Here is a tiny trained network, its code and every weight. The questions are about switching its units off for an input and a target symbol, where a switched-off unit gives its printed mean instead of its output.

import numpy as np


def w(rows, s, z=0):
    codes = np.array(rows[::2]) - 128.0
    scale = np.full(codes.shape[1], s)
    scale[-1] = z or s
    return codes * scale


def norm(h):
    return h / np.sqrt((h * h).mean(-1, keepdims=True) + 1e-5)


def f(y):
    return y / 2 * (1 + np.tanh(0.7978845608 * (y + 0.044715 * y**3)))


def softmax(a):
    e = np.exp(a - a.max(-1, keepdims=True))
    return e / e.sum(-1, keepdims=True)


def log_softmax(a):
    a = a - a.max(-1, keepdims=True)
    return a - np.log(np.exp(a).sum(-1, keepdims=True))


def net(x, mask):
    ids = ['ΛΞΣΦαβεζημπτω'.index(c) for c in x.split()]
    T = len(ids)
    res = E[ids] + P[:T]
    u = 0
    for l in range(3):
        q, k, v = (norm(res) @ M[l].T for M in (Q, K, V))
        z = softmax(np.where(np.tri(T) > 0, q @ k.T / 2**0.5, -1e9)) @ v
        res = res + np.where(mask[u], z, O[l][:, -1]) @ O[l][:, :-1]
        u += 1
        y = f(norm(res) @ A[l][:, :-1].T + A[l][:, -1])
        res = res + np.where(mask[u : u + 4], y, B[l][:, -1]) @ B[l][:, :-1]
        u += 4
    return log_softmax(norm(res)[-1] @ U[:, :-1].T + U[:, -1])


Q, K, V, O, A, B = {}, {}, {}, {}, {}, {}
E = w([
[114,146,92,88],'Λ',
[156,117,121,158],'Ξ',
[121,126,128,133],'Σ',
[124,121,132,144],'Φ',
[132,134,147,123],'α',
[176,119,97,138],'β',
[139,145,162,141],'ε',
[150,124,74,138],'ζ',
[153,136,108,127],'η',
[133,115,169,128],'μ',
[135,130,142,138],'π',
[140,181,95,254],'τ',
[144,144,169,144],'ω',
],0.024)
P = w([
[166,144,128,164],'0',
[121,2,117,182],'1',
[145,31,137,171],'2',
[190,101,151,122],'3',
[145,63,137,147],'4',
[186,118,129,104],'5',
[182,112,106,97],'6',
[160,83,135,135],'7',
[125,123,141,98],'8',
[193,121,134,98],'9',
[194,121,133,110],'10',
[174,122,113,113],'11',
],0.0075)
Q[0] = w([
[79,116,70,164],'0.h0',
[51,254,131,62],'0.h0',
],0.0091)
K[0] = w([
[130,157,169,86],'0.h0',
[172,3,132,2],'0.h0',
],0.0097)
V[0] = w([
[101,46,132,2],'0.h0',
[137,186,157,86],'0.h0',
],0.0095)
O[0] = w([
[169,84,91,138,6],'0.h0',
[151,127,249,168,100],'0.h0',
],0.016,0.011)
A[0] = w([
[5,129,172,24,254],'0.n0',
[96,227,150,254,85],'0.n1',
[50,199,110,179,185],'0.n2',
[72,118,190,65,164],'0.n3',
],0.0043,0.0013)
B[0] = w([
[146,127,100,153,254],'0.n0',
[89,126,66,127,203],'0.n1',
[196,86,149,80,221],'0.n2',
[140,116,6,151,174],'0.n3',
],0.012,0.0033)
Q[1] = w([
[128,96,254,1],'1.h0',
[81,67,170,177],'1.h0',
],0.0059)
K[1] = w([
[174,3,84,189],'1.h0',
[252,103,115,72],'1.h0',
],0.0064)
V[1] = w([
[253,83,141,202],'1.h0',
[175,114,11,61],'1.h0',
],0.004)
O[1] = w([
[201,83,11,254,4],'1.h0',
[59,157,124,129,151],'1.h0',
],0.0089,0.0026)
A[1] = w([
[169,93,2,26,125],'1.n0',
[146,115,107,54,142],'1.n1',
[45,169,161,160,155],'1.n2',
[251,236,254,80,254],'1.n3',
],0.0064,0.0035)
B[1] = w([
[99,49,215,214,179],'1.n0',
[2,205,217,220,155],'1.n1',
[121,64,25,122,169],'1.n2',
[19,52,144,180,255],'1.n3',
],0.0056,0.0075)
Q[2] = w([
[3,125,79,208],'2.h0',
[252,21,109,140],'2.h0',
],0.0053)
K[2] = w([
[186,255,106,198],'2.h0',
[40,95,157,118],'2.h0',
],0.0059)
V[2] = w([
[97,83,197,45],'2.h0',
[21,211,1,78],'2.h0',
],0.006)
O[2] = w([
[50,162,11,101,124],'2.h0',
[223,186,133,147,255],'2.h0',
],0.012,0.0048)
A[2] = w([
[163,183,187,136,129],'2.n0',
[72,172,132,226,141],'2.n1',
[202,181,91,204,84],'2.n2',
[212,1,161,168,254],'2.n3',
],0.0088,0.0017)
B[2] = w([
[55,117,196,220,237],'2.n0',
[233,108,49,189,253],'2.n1',
[177,85,145,185,223],'2.n2',
[107,175,156,2,243],'2.n3',
],0.0089,0.0035)
U = w([
[129,91,180,26,32],'Λ',
[199,190,75,191,128],'Ξ',
[91,203,87,47,115],'Σ',
[137,184,79,69,88],'Φ',
[48,66,136,134,7],'α',
[230,102,255,89,190],'β',
[40,51,119,191,119],'ε',
[229,66,133,181,109],'ζ',
[186,55,64,191,131],'η',
[91,62,163,49,190],'μ',
[57,128,27,167,90],'π',
[202,81,98,196,167],'τ',
[67,39,114,175,182],'ω',
],0.0083,0.0019)

Each question gives the input, a string of symbols that net reads in full, and the target symbol t.
The units are the heads (2 rows each of Q, K, V and O) and the neurons (one row each of A and B). Each row of codes is followed by its name. A weight is (code - 128) times the scale printed after its matrix; where a second scale follows, it is the last column's (O, A, B and U).
mask holds one flag per unit, layer by layer, with each layer's heads first. A switched-off unit (its flag False) gives its mean, the last column of its rows in O or B, instead of its output. The means were averaged over made-up inputs and are rounded, as every weight is.
A unit's drop is (log p(t) with every unit on - log p(t) with that unit switched off) / (log p(t) with every unit on - log p(t) with every unit switched off).
The circuit of an input: a set's keep is (log p(t) with only the set's units on - log p(t) with every unit switched off) / (log p(t) with every unit on - log p(t) with every unit switched off). Starting from the 12 units with the biggest drops (on a tie, the unit counted first), units are removed one at a time, each time the one whose removal leaves the highest keep (on an exact tie, the one counted first), for as long as the keep stays at least 0.8.
circuit, biggest first: the units of the circuit, biggest drop first
most important unit: the unit with the biggest drop
top k neurons: the k neurons with the biggest drops, biggest first
k most important neurons of layer l: the k neurons of layer l with the biggest drops, biggest first
input Ξ ε Σ Φ, target Ξ: circuit, biggest first => 2.h0, 0.h0
input β Σ Ξ β Φ Σ Λ, target β: circuit, biggest first => 1.h0, 2.h0, 1.n3, 1.n0
input β μ Σ β Φ, target β: circuit, biggest first => 2.h0
input β β μ, target β: circuit, biggest first => 2.h0, 2.n3
input Ξ ε β β η β ω μ μ μ, target Ξ: top 2 neurons => 0.n0, 0.n2
input β Φ Σ β ε π ω β Φ, target β: circuit, biggest first => 2.h0, 0.h0, 2.n3
input β Σ ζ, target β: circuit, biggest first => 2.h0, 2.n3
input Σ Ξ η Ξ Σ ω, target Σ: circuit, biggest first => 1.h0, 0.h0, 2.h0
input Σ Σ π β, target Σ: circuit, biggest first => 1.h0, 2.h0
input Ξ μ ω β α Ξ α π, target Ξ: top 2 neurons => 0.n0, 0.n3
input β Ξ ε ω Λ α β Ξ μ Σ, target β: top 3 neurons => 1.n3, 2.n3, 1.n0
input β η Σ Σ μ π β π, target β: top 2 neurons => 1.n3, 2.n3
input Ξ ω ζ Σ, target Ξ: top 4 neurons => 0.n0, 0.n3, 2.n3, 1.n3
input π π Σ β Σ β π α Ξ Ξ, target π: top 2 neurons => 1.n3, 2.n3
input Σ β Σ π ζ, target Σ: circuit, biggest first => 1.h0, 0.h0
input Σ ω ε Λ β, target Σ: circuit, biggest first => 0.h0
input β Σ Φ Λ, target β: circuit, biggest first => 1.h0, 2.h0, 1.n3
input Σ ε ε ω, target Σ: circuit, biggest first => 2.h0, 1.n0
input Ξ Σ π Ξ Σ Ξ Σ β η, target Ξ: top 3 neurons => 2.n3, 1.n0, 1.n3
input β β μ π Λ Σ π ω μ ζ β, target β: top 2 neurons => 2.n3, 0.n2
input Ξ ζ ω Σ, target Ξ: top 3 neurons => 0.n0, 0.n3, 2.n3
input Ξ Ξ β Ξ Λ, target Ξ: most important unit => 2.h0
input Ξ Σ ε Ξ Φ ε ε π π Ξ α, target Ξ: top 3 neurons => 0.n0, 0.n3, 0.n2
input π Ξ ε Φ, target π: 3 most important neurons of layer 0 => 0.n1, 0.n3, 0.n0
input β π η β β α Λ ζ Λ β, target β: 2 most important neurons of layer 1 => 1.n0, 1.n3
input β ζ β ε Ξ Σ ω Σ, target β: 2 most important neurons of layer 2 => 2.n3, 2.n1
